(in the rows, 128 means zero)
Rows near named flat spaces through zero (a row that begins with a name and a colon came from that space)
favopraded: [109, 121, 110, 144, 114, 126, 90, 133, 112, 111, 99, 135, 121, 158, 118, 139, 126, 109, 103, 123, 197, 162]
rogononub: [102, 123, 119, 114, 172, 130, 196, 103, 153, 152, 134, 138, 140, 112, 137, 111, 71, 146, 140, 134, 108, 107]
vogfus: [162, 157, 147, 127, 163, 126, 132, 128, 133, 116, 96, 153, 122, 83, 146, 92, 142, 131, 161, 115, 136, 96]
favopraded: [123, 103, 136, 120, 111, 135, 136, 126, 107, 128, 158, 87, 158, 165, 100, 174, 127, 139, 113, 122, 79, 170]
zusekoza: [146, 105, 118, 106, 116, 151, 174, 122, 147, 128, 130, 104, 193, 96, 140, 122, 189, 109, 133, 138, 138, 104]
zusekoza: [154, 119, 140, 120, 148, 142, 118, 169, 116, 136, 118, 159, 110, 131, 121, 139, 111, 121, 152, 117, 147, 101]
zusekoza: [120, 113, 127, 127, 125, 144, 133, 125, 138, 128, 132, 133, 135, 135, 121, 136, 113, 113, 133, 129, 119, 121]
zusekoza: [120, 140, 119, 131, 149, 129, 148, 150, 136, 139, 111, 146, 118, 131, 108, 149, 81, 136, 125, 124, 118, 138]
zusekoza: [125, 41, 144, 116, 120, 203, 101, 131, 138, 121, 141, 175, 136, 166, 118, 141, 91, 46, 177, 121, 157, 60]
vogfus: [110, 104, 132, 126, 112, 140, 127, 116, 135, 135, 162, 121, 127, 151, 120, 142, 106, 120, 129, 135, 89, 124]
vogfus: [136, 143, 131, 135, 133, 139, 135, 129, 146, 115, 105, 137, 137, 110, 118, 131, 125, 116, 137, 122, 109, 128]
rogononub: [131, 122, 147, 125, 140, 122, 116, 99, 112, 119, 137, 124, 126, 130, 144, 105, 134, 135, 143, 119, 129, 122]
rogononub: [127, 125, 143, 132, 111, 145, 141, 85, 146, 103, 137, 99, 170, 120, 118, 134, 145, 116, 135, 124, 57, 143]
vogfus: [148, 145, 129, 135, 114, 130, 104, 150, 138, 124, 116, 145, 109, 109, 133, 120, 151, 113, 134, 132, 138, 107]
favopraded: [136, 110, 143, 130, 121, 145, 111, 118, 111, 104, 122, 115, 153, 147, 112, 147, 140, 113, 133, 111, 122, 150]
rogononub: [115, 136, 114, 129, 154, 121, 149, 127, 130, 132, 103, 140, 129, 125, 127, 123, 101, 137, 122, 124, 158, 138]
rogononub: [115, 124, 109, 121, 129, 129, 153, 148, 145, 154, 138, 137, 119, 127, 126, 136, 104, 131, 120, 143, 129, 113]
vogfus: [146, 118, 157, 118, 134, 128, 104, 123, 123, 141, 165, 148, 90, 121, 157, 93, 128, 129, 165, 132, 113, 68]
vogfus: [129, 117, 133, 119, 130, 138, 146, 103, 143, 127, 139, 123, 148, 110, 144, 107, 142, 120, 143, 133, 114, 102]
favopraded: [114, 126, 117, 134, 121, 122, 118, 132, 122, 129, 126, 127, 120, 145, 122, 137, 119, 128, 112, 130, 148, 145]
rogononub: [150, 144, 136, 132, 132, 136, 127, 145, 129, 115, 105, 131, 138, 115, 114, 141, 139, 123, 135, 117, 115, 136]
favopraded: [107, 147, 124, 148, 114, 118, 101, 114, 146, 123, 128, 143, 92, 129, 132, 114, 108, 121, 122, 137, 117, 128]
zusekoza: [100, 120, 117, 137, 130, 130, 123, 110, 133, 123, 120, 137, 123, 145, 125, 126, 98, 118, 120, 128, 147, 139]
favopraded: [140, 137, 110, 115, 131, 121, 162, 144, 139, 144, 123, 120, 146, 97, 142, 118, 160, 138, 120, 140, 150, 113]
favopraded: [108, 134, 102, 131, 126, 110, 129, 144, 128, 146, 126, 134, 107, 137, 132, 128, 113, 138, 103, 141, 167, 136]
vogfus: [139, 134, 132, 123, 140, 127, 138, 119, 131, 124, 119, 130, 137, 106, 143, 106, 145, 129, 139, 126, 139, 113]
rogononub: [135, 123, 127, 128, 109, 125, 103, 148, 120, 135, 142, 130, 110, 137, 131, 132, 143, 124, 123, 135, 140, 119]
zusekoza: [128, 128, 139, 132, 116, 125, 109, 120, 124, 125, 145, 123, 115, 136, 128, 128, 129, 129, 131, 128, 103, 129]
favopraded: [98, 137, 124, 152, 122, 118, 83, 117, 131, 121, 122, 155, 77, 153, 126, 120, 83, 119, 121, 129, 141, 137]
rogononub: [166, 141, 148, 120, 147, 136, 134, 159, 127, 132, 120, 144, 122, 106, 123, 133, 131, 133, 155, 118, 105, 103]
zusekoza: [109, 121, 99, 124, 141, 135, 170, 120, 146, 129, 100, 129, 163, 117, 129, 126, 123, 118, 114, 132, 172, 135]
vogfus: [121, 120, 151, 122, 169, 106, 115, 130, 81, 146, 151, 136, 86, 169, 124, 134, 66, 171, 139, 110, 121, 141]
[153, 159, 134, 133, 151, 127, 133, 136, 135, 114, 87, 146, 130, 92, 132, 111, 141, 127, 143, 116, 140, 120]
vogfus
[117, 115, 120, 111, 138, 131, 165, 138, 148, 165, 161, 138, 117, 121, 137, 125, 96, 138, 136, 146, 105, 88]
rogononub
[92, 128, 102, 139, 126, 121, 138, 105, 134, 120, 108, 120, 142, 140, 123, 129, 112, 125, 100, 131, 160, 164]
rogononub
[172, 143, 159, 117, 165, 138, 144, 146, 125, 127, 116, 145, 128, 98, 127, 123, 126, 138, 169, 110, 93, 98]
rogononub
[161, 112, 149, 112, 118, 157, 141, 154, 138, 137, 154, 124, 144, 118, 115, 152, 143, 117, 154, 128, 67, 95]
zusekoza
[131, 142, 110, 127, 141, 131, 152, 167, 142, 142, 104, 146, 124, 117, 113, 146, 107, 130, 121, 131, 140, 127]
rogononub
[125, 134, 126, 129, 125, 127, 139, 126, 136, 130, 132, 121, 133, 125, 122, 135, 124, 133, 124, 131, 103, 135]
zusekoza
[118, 132, 117, 135, 122, 126, 126, 127, 130, 121, 114, 125, 134, 133, 121, 135, 129, 123, 114, 128, 142, 148]
rogononub
[126, 119, 120, 127, 100, 138, 126, 124, 146, 128, 140, 121, 138, 120, 136, 123, 156, 108, 124, 142, 127, 111]
vogfus
[115, 135, 105, 129, 130, 137, 167, 142, 157, 138, 114, 131, 144, 119, 110, 149, 105, 124, 114, 136, 113, 136]
rogononub
[122, 133, 131, 127, 115, 124, 139, 119, 139, 135, 154, 110, 129, 127, 124, 136, 126, 139, 123, 137, 73, 133]
favopraded
[120, 123, 132, 121, 144, 134, 161, 105, 143, 133, 138, 125, 143, 118, 132, 120, 109, 134, 140, 129, 95, 117]
rogononub
[111, 134, 107, 132, 136, 123, 142, 135, 134, 133, 109, 135, 129, 130, 122, 134, 109, 130, 111, 131, 156, 143]
rogononub
[138, 128, 133, 124, 130, 135, 136, 141, 132, 133, 132, 129, 130, 124, 121, 139, 125, 129, 134, 127, 108, 121]
zusekoza
[134, 122, 156, 122, 155, 113, 102, 135, 94, 145, 157, 146, 77, 152, 136, 119, 87, 156, 151, 118, 118, 110]
vogfus
[143, 126, 159, 124, 145, 142, 123, 115, 139, 128, 145, 151, 108, 113, 139, 106, 108, 122, 171, 123, 81, 81]
vogfus
[110, 126, 115, 129, 115, 128, 148, 101, 144, 124, 133, 107, 154, 123, 131, 124, 140, 125, 113, 137, 117, 141]
zusekoza
[104, 131, 97, 136, 106, 135, 149, 139, 155, 132, 117, 121, 145, 131, 107, 156, 118, 116, 98, 141, 123, 152]
rogononub
[115, 112, 120, 124, 115, 147, 156, 112, 152, 128, 138, 115, 160, 125, 121, 139, 127, 113, 125, 136, 98, 127]
zusekoza
[119, 109, 129, 109, 152, 134, 183, 75, 137, 125, 134, 104, 182, 106, 151, 98, 142, 135, 140, 128, 125, 117]
vogfus

Rows near named flat spaces through zero (a row that begins with a name and a colon came from that space)
vima_potol: [100, 118, 157, 122, 132, 184, 165, 137, 113, 98, 145, 157, 99, 110, 130, 140, 100, 160, 120, 142, 63, 135]
totam_kebeb: [114, 125, 147, 137, 119, 175, 140, 121, 135, 101, 135, 140, 130, 92, 106, 154, 102, 153, 140, 129, 94, 161]
totam_kebeb: [122, 165, 156, 129, 131, 150, 93, 143, 170, 132, 152, 137, 121, 94, 114, 158, 170, 127, 149, 170, 142, 125]
totam_kebeb: [112, 144, 136, 121, 139, 113, 91, 123, 143, 168, 124, 122, 138, 125, 167, 166, 137, 126, 118, 107, 161, 115]
dovuv_biva: [125, 139, 123, 133, 126, 109, 101, 144, 133, 108, 122, 129, 95, 111, 133, 105, 132, 156, 110, 146, 138, 118]
totam_kebeb: [152, 138, 118, 137, 133, 112, 118, 119, 113, 140, 118, 106, 82, 99, 124, 131, 146, 147, 129, 103, 124, 145]
dovuv_biva: [133, 141, 154, 91, 130, 131, 138, 137, 133, 151, 121, 162, 106, 155, 128, 110, 141, 108, 120, 136, 128, 86]
dovuv_biva: [106, 99, 95, 140, 105, 117, 103, 134, 134, 66, 125, 122, 168, 122, 140, 105, 66, 151, 108, 143, 150, 140]
notu_mit: [141, 122, 113, 120, 152, 105, 132, 123, 100, 155, 137, 115, 111, 144, 145, 122, 139, 117, 129, 117, 117, 125]
vima_potol: [93, 139, 158, 126, 143, 130, 121, 127, 153, 160, 124, 151, 170, 153, 137, 149, 125, 118, 128, 128, 134, 115]
totam_kebeb: [116, 135, 122, 134, 137, 104, 100, 123, 123, 161, 119, 105, 116, 118, 184, 165, 138, 141, 104, 90, 157, 119]
totam_kebeb: [136, 122, 129, 124, 122, 140, 136, 111, 118, 129, 116, 129, 120, 113, 118, 137, 106, 138, 131, 99, 114, 148]
notu_mit: [128, 115, 119, 128, 105, 156, 133, 119, 127, 116, 134, 111, 142, 107, 152, 169, 116, 124, 126, 106, 144, 138]
vima_potol: [132, 141, 157, 120, 138, 150, 157, 129, 124, 148, 131, 146, 102, 133, 113, 133, 152, 123, 137, 129, 97, 120]
dovuv_biva: [120, 136, 118, 148, 147, 110, 110, 142, 133, 129, 151, 112, 135, 131, 137, 127, 157, 126, 134, 159, 135, 127]
vima_potol: [120, 97, 124, 134, 125, 158, 191, 133, 105, 110, 148, 127, 156, 162, 136, 128, 125, 103, 131, 137, 99, 122]
dovuv_biva: [124, 139, 124, 155, 151, 125, 96, 113, 129, 141, 142, 103, 125, 85, 122, 166, 132, 154, 149, 118, 114, 177]
notu_mit: [125, 109, 129, 142, 130, 163, 166, 109, 108, 130, 140, 115, 144, 118, 126, 165, 116, 127, 145, 102, 92, 162]
vima_potol: [137, 102, 111, 113, 118, 127, 153, 121, 99, 118, 118, 126, 119, 142, 144, 113, 100, 126, 112, 104, 120, 123]
vima_potol: [145, 141, 150, 104, 134, 129, 147, 121, 121, 166, 113, 146, 99, 143, 119, 123, 146, 113, 129, 108, 118, 109]
notu_mit: [128, 127, 124, 132, 103, 136, 132, 142, 138, 108, 126, 121, 128, 126, 145, 131, 141, 124, 113, 135, 155, 107]
dovuv_biva: [141, 119, 127, 116, 131, 133, 153, 115, 121, 152, 132, 128, 156, 157, 122, 134, 133, 90, 145, 116, 127, 126]
notu_mit: [128, 124, 122, 118, 148, 126, 110, 113, 118, 145, 142, 123, 131, 118, 135, 146, 111, 129, 140, 118, 115, 150]
notu_mit: [121, 123, 127, 150, 120, 141, 160, 158, 131, 84, 145, 133, 130, 144, 111, 95, 150, 126, 127, 181, 113, 113]
vima_potol: [132, 126, 115, 159, 141, 109, 140, 123, 112, 137, 124, 105, 124, 131, 123, 124, 145, 137, 131, 115, 116, 145]
notu_mit: [142, 109, 108, 117, 94, 139, 115, 113, 135, 93, 117, 126, 153, 108, 113, 125, 79, 129, 132, 114, 148, 150]
totam_kebeb: [161, 151, 144, 81, 99, 142, 109, 122, 149, 157, 114, 137, 100, 110, 137, 153, 151, 101, 127, 104, 175, 97]
vima_potol: [125, 141, 138, 131, 142, 102, 116, 115, 130, 169, 103, 129, 126, 136, 130, 133, 132, 133, 123, 96, 134, 128]
notu_mit: [138, 127, 125, 124, 123, 120, 133, 118, 120, 145, 112, 121, 122, 131, 137, 134, 129, 124, 121, 98, 138, 125]
dovuv_biva: [106, 137, 147, 150, 131, 157, 135, 135, 135, 118, 141, 128, 118, 102, 132, 160, 140, 152, 129, 137, 107, 140]
dovuv_biva: [136, 164, 170, 125, 128, 161, 137, 141, 146, 136, 133, 149, 74, 99, 99, 139, 176, 138, 139, 149, 106, 119]
totam_kebeb: [144, 106, 106, 137, 119, 131, 149, 108, 122, 133, 132, 106, 181, 145, 116, 139, 122, 93, 152, 109, 138, 150]
vima_potol: [124, 126, 122, 156, 129, 140, 130, 130, 124, 106, 139, 112, 119, 100, 119, 139, 132, 152, 135, 135, 109, 156]
notu_mit: [107, 159, 155, 141, 142, 122, 113, 134, 140, 177, 121, 119, 104, 119, 173, 178, 178, 139, 108, 105, 148, 103]
dovuv_biva: [154, 135, 111, 133, 126, 106, 121, 135, 129, 125, 130, 114, 118, 132, 110, 102, 157, 115, 138, 145, 144, 124]
totam_kebeb: [87, 114, 132, 131, 125, 136, 124, 125, 127, 136, 124, 123, 157, 133, 192, 174, 100, 139, 98, 97, 145, 117]
dovuv_biva: [141, 135, 138, 150, 115, 146, 156, 120, 112, 128, 107, 113, 76, 92, 122, 148, 146, 160, 119, 89, 108, 144]
totam_kebeb: [117, 119, 129, 142, 112, 157, 148, 142, 121, 90, 136, 124, 108, 108, 142, 137, 126, 150, 113, 137, 114, 127]
notu_mit: [107, 144, 142, 153, 126, 139, 139, 159, 140, 123, 143, 119, 113, 129, 160, 147, 184, 132, 110, 155, 140, 94]
vima_potol: [109, 121, 126, 157, 129, 148, 132, 133, 131, 99, 147, 117, 143, 108, 126, 146, 123, 147, 135, 146, 111, 153]
[150, 96, 110, 127, 106, 147, 166, 94, 93, 121, 104, 112, 127, 114, 122, 141, 83, 135, 128, 61, 108, 165]
totam_kebeb
[99, 124, 122, 164, 157, 155, 119, 134, 119, 119, 183, 95, 133, 89, 161, 191, 144, 149, 142, 149, 99, 165]
notu_mit
[122, 124, 116, 144, 147, 123, 114, 129, 123, 109, 148, 122, 132, 114, 111, 119, 116, 144, 143, 153, 103, 158]
notu_mit
[132, 108, 113, 143, 113, 147, 161, 136, 125, 95, 146, 117, 159, 142, 116, 120, 134, 107, 140, 152, 125, 132]
totam_kebeb
[155, 127, 127, 85, 111, 134, 132, 130, 126, 129, 124, 144, 108, 137, 127, 110, 126, 103, 125, 129, 142, 101]
vima_potol
[155, 109, 106, 115, 142, 103, 130, 97, 101, 134, 111, 132, 133, 138, 82, 86, 79, 128, 150, 104, 97, 169]
notu_mit
[136, 133, 125, 151, 126, 141, 131, 127, 116, 110, 131, 111, 85, 84, 119, 141, 138, 163, 130, 122, 105, 155]
totam_kebeb
[116, 117, 120, 150, 135, 131, 141, 132, 125, 111, 142, 122, 155, 137, 117, 121, 124, 128, 138, 148, 112, 143]
totam_kebeb
[118, 154, 160, 141, 138, 115, 138, 131, 139, 162, 99, 144, 110, 141, 116, 123, 158, 139, 119, 114, 123, 111]
notu_mit
[151, 127, 128, 134, 116, 138, 148, 110, 114, 136, 108, 117, 103, 108, 112, 139, 130, 137, 132, 87, 117, 148]
dovuv_biva
[122, 145, 143, 136, 131, 117, 109, 116, 142, 149, 103, 134, 125, 114, 117, 138, 123, 148, 126, 103, 133, 140]
notu_mit
[162, 105, 101, 111, 108, 123, 130, 99, 124, 124, 116, 121, 171, 137, 94, 113, 90, 96, 153, 103, 143, 156]
dovuv_biva
[139, 148, 137, 117, 125, 110, 107, 131, 123, 132, 98, 138, 57, 100, 129, 110, 129, 167, 103, 109, 128, 117]
dovuv_biva
[136, 121, 127, 100, 123, 114, 136, 127, 122, 137, 112, 145, 130, 159, 132, 100, 112, 111, 116, 119, 138, 102]
totam_kebeb
[136, 128, 115, 113, 95, 123, 98, 134, 148, 104, 116, 127, 134, 116, 139, 121, 114, 126, 113, 130, 177, 111]
notu_mit
[111, 113, 113, 116, 105, 143, 88, 131, 139, 77, 133, 132, 136, 90, 147, 136, 68, 158, 112, 136, 145, 140]
vima_potol
[120, 142, 152, 127, 132, 154, 112, 115, 147, 134, 130, 142, 132, 95, 104, 158, 114, 143, 148, 124, 111, 158]
totam_kebeb
[139, 144, 131, 154, 124, 128, 146, 147, 125, 120, 129, 112, 83, 115, 124, 123, 183, 140, 122, 141, 124, 117]
dovuv_biva
[112, 117, 146, 139, 135, 155, 172, 119, 114, 140, 128, 133, 139, 140, 131, 151, 123, 129, 130, 107, 92, 137]
vima_potol
[104, 144, 154, 130, 139, 136, 115, 131, 152, 144, 131, 145, 147, 129, 127, 147, 133, 129, 133, 139, 129, 124]
vima_potol

Rows near named flat spaces through zero
vedzeru: [123, 125, 151, 128, 127, 141, 123, 130, 122, 117, 124, 128, 140, 148, 131, 133, 130, 118, 132, 117, 118, 135]
venanbepi: [103, 92, 136, 138, 131, 127, 118, 135, 124, 133, 119, 141, 138, 127, 113, 135, 153, 131, 123, 109, 135, 111]
nadzizo: [128, 152, 133, 125, 165, 141, 124, 146, 138, 123, 105, 109, 136, 149, 128, 115, 145, 115, 149, 128, 125, 123]
rerozad: [127, 96, 156, 117, 161, 166, 134, 148, 122, 132, 139, 143, 117, 94, 122, 102, 93, 154, 124, 130, 147, 146]
rerozad: [119, 135, 125, 143, 158, 146, 107, 164, 137, 151, 113, 115, 141, 140, 128, 139, 161, 124, 120, 116, 152, 110]
venanbepi: [137, 163, 120, 90, 146, 136, 129, 122, 154, 140, 148, 129, 89, 115, 145, 98, 80, 127, 125, 158, 149, 170]
vedzeru: [123, 150, 107, 156, 119, 75, 109, 123, 127, 140, 136, 108, 125, 131, 129, 152, 143, 124, 120, 145, 154, 104]
nadzizo: [113, 144, 95, 128, 161, 112, 121, 134, 152, 141, 109, 116, 126, 132, 118, 118, 148, 120, 128, 133, 141, 109]
rerozad: [66, 84, 157, 130, 199, 141, 117, 123, 136, 99, 108, 135, 162, 152, 96, 106, 103, 116, 112, 107, 123, 128]
rerozad: [100, 103, 131, 140, 119, 103, 105, 126, 127, 145, 140, 139, 123, 121, 121, 144, 136, 132, 108, 125, 158, 120]
vedzeru: [102, 128, 143, 142, 104, 95, 114, 102, 120, 100, 113, 122, 156, 180, 123, 153, 158, 95, 137, 110, 100, 115]
nadzizo: [113, 129, 98, 113, 157, 134, 120, 144, 158, 159, 120, 135, 109, 112, 122, 111, 140, 131, 119, 130, 156, 125]
vedzeru: [139, 124, 149, 153, 60, 66, 134, 87, 89, 93, 143, 122, 133, 138, 129, 158, 134, 124, 150, 137, 102, 115]
vedzeru: [133, 125, 138, 122, 138, 150, 133, 136, 127, 125, 128, 130, 131, 126, 130, 120, 117, 131, 128, 125, 124, 137]
vedzeru: [135, 146, 126, 154, 122, 96, 121, 124, 114, 125, 139, 108, 132, 130, 132, 146, 123, 130, 125, 144, 139, 115]
venanbepi: [102, 105, 116, 111, 148, 134, 109, 143, 152, 168, 140, 151, 98, 97, 123, 115, 124, 142, 104, 131, 177, 137]
nadzizo: [145, 164, 145, 139, 161, 148, 126, 152, 123, 114, 107, 96, 151, 159, 136, 128, 142, 114, 151, 127, 117, 120]
nadzizo: [122, 155, 114, 134, 175, 125, 124, 146, 143, 123, 92, 101, 143, 152, 119, 116, 163, 111, 152, 127, 124, 103]
venanbepi: [98, 127, 114, 108, 151, 108, 112, 120, 155, 146, 136, 138, 100, 116, 122, 108, 113, 126, 117, 142, 162, 140]
venanbepi: [140, 98, 177, 128, 121, 180, 138, 145, 102, 107, 119, 139, 152, 139, 129, 131, 136, 132, 143, 98, 98, 136]
nadzizo: [131, 121, 157, 124, 96, 120, 133, 102, 110, 104, 149, 136, 127, 135, 136, 135, 96, 125, 128, 131, 112, 151]
vedzeru: [120, 138, 109, 142, 140, 106, 135, 110, 129, 106, 114, 112, 151, 147, 117, 130, 125, 116, 125, 129, 105, 111]
rerozad: [119, 155, 118, 132, 141, 129, 103, 151, 145, 149, 110, 113, 134, 156, 135, 141, 174, 108, 132, 119, 144, 115]
venanbepi: [119, 123, 137, 115, 122, 143, 119, 132, 136, 136, 127, 140, 125, 138, 132, 129, 138, 120, 125, 116, 130, 139]
nadzizo: [119, 104, 122, 131, 110, 110, 134, 113, 122, 121, 124, 140, 129, 121, 116, 130, 140, 131, 131, 122, 117, 116]
vedzeru: [100, 113, 109, 91, 137, 155, 100, 158, 171, 187, 120, 160, 94, 116, 130, 116, 172, 125, 116, 110, 172, 139]
venanbepi: [141, 133, 130, 120, 150, 137, 139, 131, 128, 127, 140, 125, 112, 102, 130, 106, 91, 145, 129, 148, 139, 141]
rerozad: [128, 157, 101, 167, 172, 146, 126, 154, 132, 119, 83, 88, 191, 177, 120, 149, 170, 106, 120, 103, 101, 83]
nadzizo: [140, 177, 129, 152, 118, 96, 121, 104, 117, 110, 153, 95, 143, 156, 147, 154, 82, 113, 107, 153, 126, 139]
venanbepi: [144, 160, 80, 159, 137, 66, 142, 108, 123, 121, 133, 95, 126, 108, 120, 131, 111, 139, 126, 166, 133, 95]
rerozad: [118, 127, 115, 135, 83, 82, 113, 107, 127, 139, 143, 135, 115, 129, 131, 152, 144, 122, 120, 133, 140, 121]
rerozad: [94, 113, 134, 136, 162, 126, 124, 117, 133, 104, 110, 124, 158, 155, 109, 123, 122, 113, 120, 114, 111, 120]
[140, 148, 95, 164, 93, 44, 130, 99, 111, 125, 145, 106, 119, 112, 124, 153, 130, 137, 129, 161, 139, 94]
vedzeru
[157, 128, 149, 123, 134, 163, 131, 156, 117, 147, 152, 131, 106, 93, 143, 120, 101, 155, 127, 141, 156, 148]
vedzeru
[139, 145, 132, 124, 181, 174, 149, 143, 132, 100, 96, 108, 161, 152, 123, 104, 119, 118, 142, 118, 90, 127]
rerozad
[158, 167, 116, 120, 129, 128, 142, 122, 130, 124, 140, 113, 115, 121, 143, 118, 95, 130, 133, 153, 124, 144]
venanbepi
[141, 150, 84, 148, 132, 129, 116, 148, 140, 173, 150, 117, 123, 105, 140, 150, 115, 144, 80, 141, 169, 120]
nadzizo
[136, 129, 150, 128, 145, 152, 133, 147, 121, 115, 106, 120, 142, 142, 126, 120, 153, 123, 157, 116, 111, 121]
nadzizo
[130, 116, 136, 136, 123, 137, 130, 134, 119, 125, 124, 130, 138, 129, 125, 135, 138, 131, 129, 118, 121, 121]
venanbepi
[114, 145, 115, 123, 91, 82, 116, 98, 137, 125, 128, 129, 120, 153, 132, 143, 149, 104, 133, 131, 121, 127]
rerozad
[113, 104, 109, 110, 123, 128, 125, 126, 145, 154, 138, 154, 103, 99, 123, 118, 124, 140, 110, 128, 150, 136]
nadzizo
[133, 155, 122, 114, 104, 133, 120, 123, 140, 133, 127, 128, 126, 155, 145, 139, 141, 106, 128, 122, 118, 142]
venanbepi
[92, 108, 138, 121, 122, 100, 109, 110, 135, 130, 136, 143, 117, 134, 120, 129, 127, 119, 121, 127, 145, 135]
rerozad
[92, 125, 117, 152, 139, 103, 102, 128, 136, 133, 113, 119, 153, 160, 117, 152, 161, 108, 111, 112, 137, 102]
rerozad
[114, 127, 107, 132, 159, 91, 129, 117, 136, 130, 135, 121, 111, 101, 113, 109, 102, 141, 123, 156, 153, 118]
venanbepi
[103, 127, 129, 117, 139, 142, 100, 148, 150, 156, 120, 137, 123, 144, 131, 132, 158, 114, 119, 112, 152, 132]
vedzeru
[125, 98, 141, 159, 115, 127, 132, 133, 102, 112, 112, 126, 162, 138, 114, 150, 162, 131, 134, 104, 106, 96]
venanbepi
[124, 117, 124, 108, 148, 161, 142, 130, 140, 123, 114, 139, 133, 127, 122, 106, 121, 127, 128, 116, 110, 138]
vedzeru
[187, 156, 165, 125, 131, 168, 169, 128, 95, 81, 133, 106, 141, 128, 145, 111, 77, 138, 160, 143, 81, 152]
venanbepi
[136, 153, 142, 93, 154, 157, 135, 134, 145, 117, 113, 125, 117, 144, 136, 96, 123, 113, 158, 131, 113, 153]
rerozad
[122, 97, 139, 101, 91, 135, 141, 109, 128, 116, 121, 160, 118, 127, 123, 118, 144, 124, 146, 110, 99, 140]
vedzeru
[133, 123, 181, 118, 156, 196, 126, 155, 120, 115, 125, 129, 149, 150, 139, 120, 108, 123, 130, 108, 117, 158]
vedzeru
